Each row is followed by its group and then its class within the group.
[ 21.1   2.8   8.7 -26.9   2.6  -1.6  11.2  13.3   3.8  10.9  26.6  29.0
 -45.7 -12.4  46.5  -2.5 -19.3 -18.0  21.4 -18.9   0.9   2.6 -18.6  19.7
 -31.0  15.3   1.3   0.6  -0.4  13.7  -1.1   5.0  -2.3  -1.2   1.6 -44.3
  -6.3 -11.6 -12.1 -19.1  13.6] => FZ:HR
[ 24.0  18.7 -12.3  -4.5  -5.2   9.0  19.5  17.2   6.5 -10.1   7.1  33.5
  13.0  -3.9  19.1   4.3   8.7  -0.2  16.5  13.0 -17.5 -14.3 -12.4  -5.1
  -6.7  25.4  12.9  -5.2 -31.6  -4.9  14.5 -56.4   1.2  13.6   2.4  -5.0
  -0.7  -2.0   2.7   2.7  14.4] => LC:MH
[ -3.3  54.9  -4.6  -7.6  -2.4  -5.0  -9.7   8.0  -0.4  23.1  10.9  18.8
 -17.3 -22.7  25.6  -8.5  -3.6 -16.5  -2.4   1.1  -0.1   4.3 -20.3  -4.3
 -38.4  -1.6  18.2  29.8  -5.3  18.9   6.4  19.4   1.0 -20.2  -1.3 -24.9
  -0.2 -18.8  -9.0 -23.0  -6.0] => FZ:HR
[ 17.3   1.4  18.8 -32.8  -8.9  -7.2   9.6  20.1  -3.8  12.2   3.3  56.5
 -30.7 -29.3  36.6 -16.9   9.6 -24.5  14.2 -10.9   6.0  35.2 -10.2  24.4
 -14.1  -7.7  14.1   0.0 -27.8  13.0   1.4 -15.2   2.1 -14.9  -7.3 -36.0
  12.3  22.6  -2.7  -9.8  27.1] => FZ:FP
[  3.0  26.3  -3.9 -27.1  -9.6  -4.8   1.9  11.8  -7.3  23.4  -4.8  28.9
 -37.1 -21.6  20.0  -8.7  -9.1 -13.3   6.9 -11.7   8.2  26.4 -16.7   7.1
 -31.2   8.1  13.4  28.7   1.3  12.5  -3.1 -13.2  -6.8 -14.2  -7.6 -24.3
  -0.9 -13.9 -12.3 -26.8  -0.4] => FZ:HR
[  9.3   0.6  19.6  -0.9  -8.4  13.4  14.8  13.3  -3.3   4.7  -6.5  34.6
  -4.5 -12.9  -2.5  -5.1  -1.2  -2.4 -19.5   0.0  -1.2 -21.7  11.1   5.9
  -7.3  20.2  12.5  -0.1 -46.8   6.9  -2.9 -54.8   9.6  14.1   1.5  -0.7
   7.8   8.0 -12.1 -16.8  11.8] => LC:GL
[  1.7  15.7  12.0 -16.6 -14.3  -4.0   2.7  16.1 -10.0  21.6  -3.6  25.9
 -43.4  -6.3  26.5  -6.2  16.7 -20.2   2.8   4.2  11.8  13.5  -2.0  10.3
 -27.2  15.1  10.6  20.3  16.6   6.0 -13.0   1.2   1.0 -19.4 -14.0 -25.7
  14.1   3.1 -19.6 -14.4  14.3] => FZ:BZ
[ 23.9  29.6  -3.4  -0.4  -1.3  13.9  32.7  19.9  11.4  -0.7  10.0  49.5
   1.4  -9.4  13.1   4.8  13.3 -14.5   5.0  22.3 -15.3 -17.2 -15.3   9.4
 -37.0  24.1  23.2   4.2 -44.2  10.9  13.1 -44.6  11.7   5.3  -0.2  -2.9
   3.7  -8.6  -7.5 -10.0  12.4] => LC:MH
[ -1.2  12.9   4.6  -7.1  -5.6   5.2  15.7  16.1  11.3  -5.0  -5.9   4.1
  11.0  -4.0 -26.8  -0.8  19.9  -4.1 -14.6  37.1   0.9 -39.5   8.6   5.0
 -20.5  21.5  12.2  13.4 -53.0  12.0   5.9 -45.5  12.8  -3.0  -8.6   1.4
  15.5   0.0 -15.7  -6.9 -16.7] => LC:TC
[ 22.1  35.7  -3.1   6.4   1.2  -3.2  15.4  17.5   5.3  -6.1  17.1  39.0
   5.1  -0.9  21.7   1.2   3.8  -8.2   8.4  23.2 -10.3 -20.2  -1.5   4.6
 -24.2  16.3  13.0  -2.4 -44.5  -0.4  14.1 -34.5   9.9   0.7  -2.1   0.6
  10.0 -14.9   5.5   7.9   8.6] => LC:MH
[ 34.6  21.8   2.7   9.7  -3.2  15.1  28.4  25.6  -3.4   2.8  -0.2  39.5
 -22.8   6.5  18.0  -9.0  26.7 -19.0  -8.8  20.0   4.8  19.5  -9.1  23.3
 -25.6  22.3  12.6   6.0 -36.0   6.2  -1.9 -39.1  13.9 -11.0  -7.2  -5.8
  16.3   4.6  -7.0 -14.5   9.8] => LC:MH
[  8.9  29.5  -8.1 -19.7 -19.9 -12.3  -0.5  13.7 -11.7  16.1  -3.3  24.7
 -43.0  -6.1  31.2  -9.6  10.3  -9.0   6.7  -0.8  13.1  21.8 -14.4  -2.5
 -22.7  26.5   2.2  14.9  10.4   0.5  -9.0 -11.8  -3.1 -25.6 -16.1 -24.6
  15.3 -16.4  -9.9 -15.0   3.7] => FZ:BZ
[ 17.2  15.2   4.7 -28.6  -5.2  -5.6   3.3   8.1 -10.1  12.7   6.0  28.0
 -42.4  -7.3  13.9 -14.5  -4.9 -24.2   8.9  -2.9  11.5   4.2  -6.1  16.7
 -28.9  20.6  12.5  13.1  11.1   5.4  -6.8 -16.4  -0.7  -9.7  -9.4 -27.9
  11.0 -11.5 -12.3  -5.7  16.9] => FZ:BZ
[ 12.5  18.9  11.6  -0.8 -11.5  18.7  31.3  24.0  -0.2  10.0  -1.4  52.8
   1.0 -23.2  11.6   0.0   2.4  -9.1 -18.3   3.8  -4.2 -15.9  -5.8   9.5
 -30.1  16.9  19.3  12.0 -64.4  19.2   2.9 -53.3   8.3   7.9  -3.1 -20.0
  -1.0  12.4 -17.0 -29.0   9.5] => LC:TC
[ 21.1   0.8  20.4 -18.5   3.9   6.3  15.7  19.4  -7.6  24.3   1.8  40.0
 -63.6  -8.4  60.1 -18.1  -1.5 -18.4   1.9 -39.6  13.1  61.7  -7.5  30.3
  -3.5 -11.7  -1.4  -2.7 -12.4  14.6 -18.1  18.8  -3.1 -10.1  -0.1 -37.0
  -4.4  15.2   0.6 -19.4  25.9] => FZ:FP
[ -3.4  12.0  23.6  -7.1 -14.5  -2.4   6.4  12.9  -8.1  26.5   4.3  39.3
 -48.3  -7.8  38.9  -6.8  -3.2 -15.1  -2.8 -21.6  11.9  16.5  -0.7  13.4
 -23.0   5.8   8.3  11.7  10.0   5.8 -14.3  22.3  -5.4  -8.5  -4.4 -24.9
  -0.6   8.7 -11.5 -19.9  24.4] => FZ:BZ
[ 41.2   9.4  16.7  12.9 -12.5  24.5  39.1  39.0  -4.1   3.4  -4.7  63.5
 -20.1 -13.0  46.1   0.6  20.8 -12.9  -2.6 -10.8   0.1  51.7 -17.6  31.8
 -25.5   3.8  14.2  -0.3 -50.9   8.3  -4.1 -48.3  13.3  -3.4  -6.0 -20.6
  -6.0  20.2  -8.1 -36.3  15.9] => LC:MH
[  4.8  34.1   4.4 -29.0  -6.9   3.3  20.1  10.6  -4.5  34.8  -6.7  27.0
 -42.3 -21.2  25.9 -15.5  -0.1 -17.9 -15.2  -4.6   5.0  24.2  -9.5   8.8
 -18.0   9.0  18.2  31.3 -20.3  18.5  -1.1   5.1  -2.0 -15.6  -4.6 -19.1
  -7.6  -6.1 -11.8 -21.6  -1.5] => FZ:HR
[ 15.3  42.4 -12.3  15.9 -10.7  17.6  26.0  22.1   5.8   3.0   4.9  34.2
  15.3  -2.3  21.7   5.5  32.3  -6.4  -3.2  29.2 -14.0  -7.0 -20.4  -2.5
 -20.0  13.9  20.1   5.6 -32.3  12.0  10.2 -17.2   8.6 -10.9  -3.1  -2.8
   2.7   6.6  -3.7 -18.3   2.6] => LC:MH
[  8.6  31.4  -1.3 -16.7  -2.7  -2.7   7.2   6.8  -6.3  20.9  -5.4  35.3
 -37.5  -5.8  35.7 -24.5  19.4 -15.5  -2.3  -6.8  10.6  33.4  -7.3  14.4
  -0.1  -3.0  10.4  10.1 -16.0  13.7  -7.1  -0.9   0.2 -20.0  -1.4 -21.5
  13.0   7.1   1.4  -8.5  15.2] => FZ:FP
[ 10.4  34.3  20.0  18.6 -10.7  15.2  15.4  30.4   2.5  -1.0   8.0  46.4
  16.6 -11.4  35.8  -0.8  28.3  -2.2  -9.1   9.8  -1.1 -29.1  -3.2   7.1
 -13.8   8.6   9.6 -11.5 -58.0  14.2   0.8 -40.2  17.2  -1.3  -0.2 -21.6
   6.2  19.0  -8.9 -18.3  14.8] => LC:TC
[ -3.2  19.0  -0.2 -34.2  -5.4 -11.3   6.0   1.1   1.1  13.5  -2.3  20.2
 -21.0 -19.3  -0.2 -13.6   3.6 -20.5  -5.0   0.8   3.9   8.1 -10.1   5.7
  -9.3   1.6  17.3  20.0 -10.1  21.0  11.8   5.0  -5.3 -17.2  -2.8 -23.0
  -1.6  12.0  -9.4  -8.9  10.9] => FZ:FP
[  9.9  15.0  -6.9 -17.3  -1.7  -5.5  12.9  11.8  10.2 -18.5  10.6  20.9
   9.6  -3.8 -10.1   1.2   3.6   0.6   7.4  32.4 -12.4 -52.8  -1.3  -1.7
 -13.8  32.9  12.6 -10.1 -42.5   2.0  18.9 -62.8   5.1  11.8  -2.4  -4.4
  10.0 -13.6  -3.8  14.5   2.1] => LC:GL
[ -2.5  34.6  -7.2 -19.9   8.1  -4.4  10.7  -1.0  10.6  -9.1   7.6  23.2
   3.1  -3.8 -17.1  -6.4  -7.6  -8.6 -10.2  21.7  -8.8 -70.0   7.4  -3.2
 -11.4  28.0  18.9  -1.3 -43.0  12.2  13.1 -50.1  17.9  12.9   3.7  -0.7
  15.4 -18.6 -12.9   4.7  13.7] => LC:GL
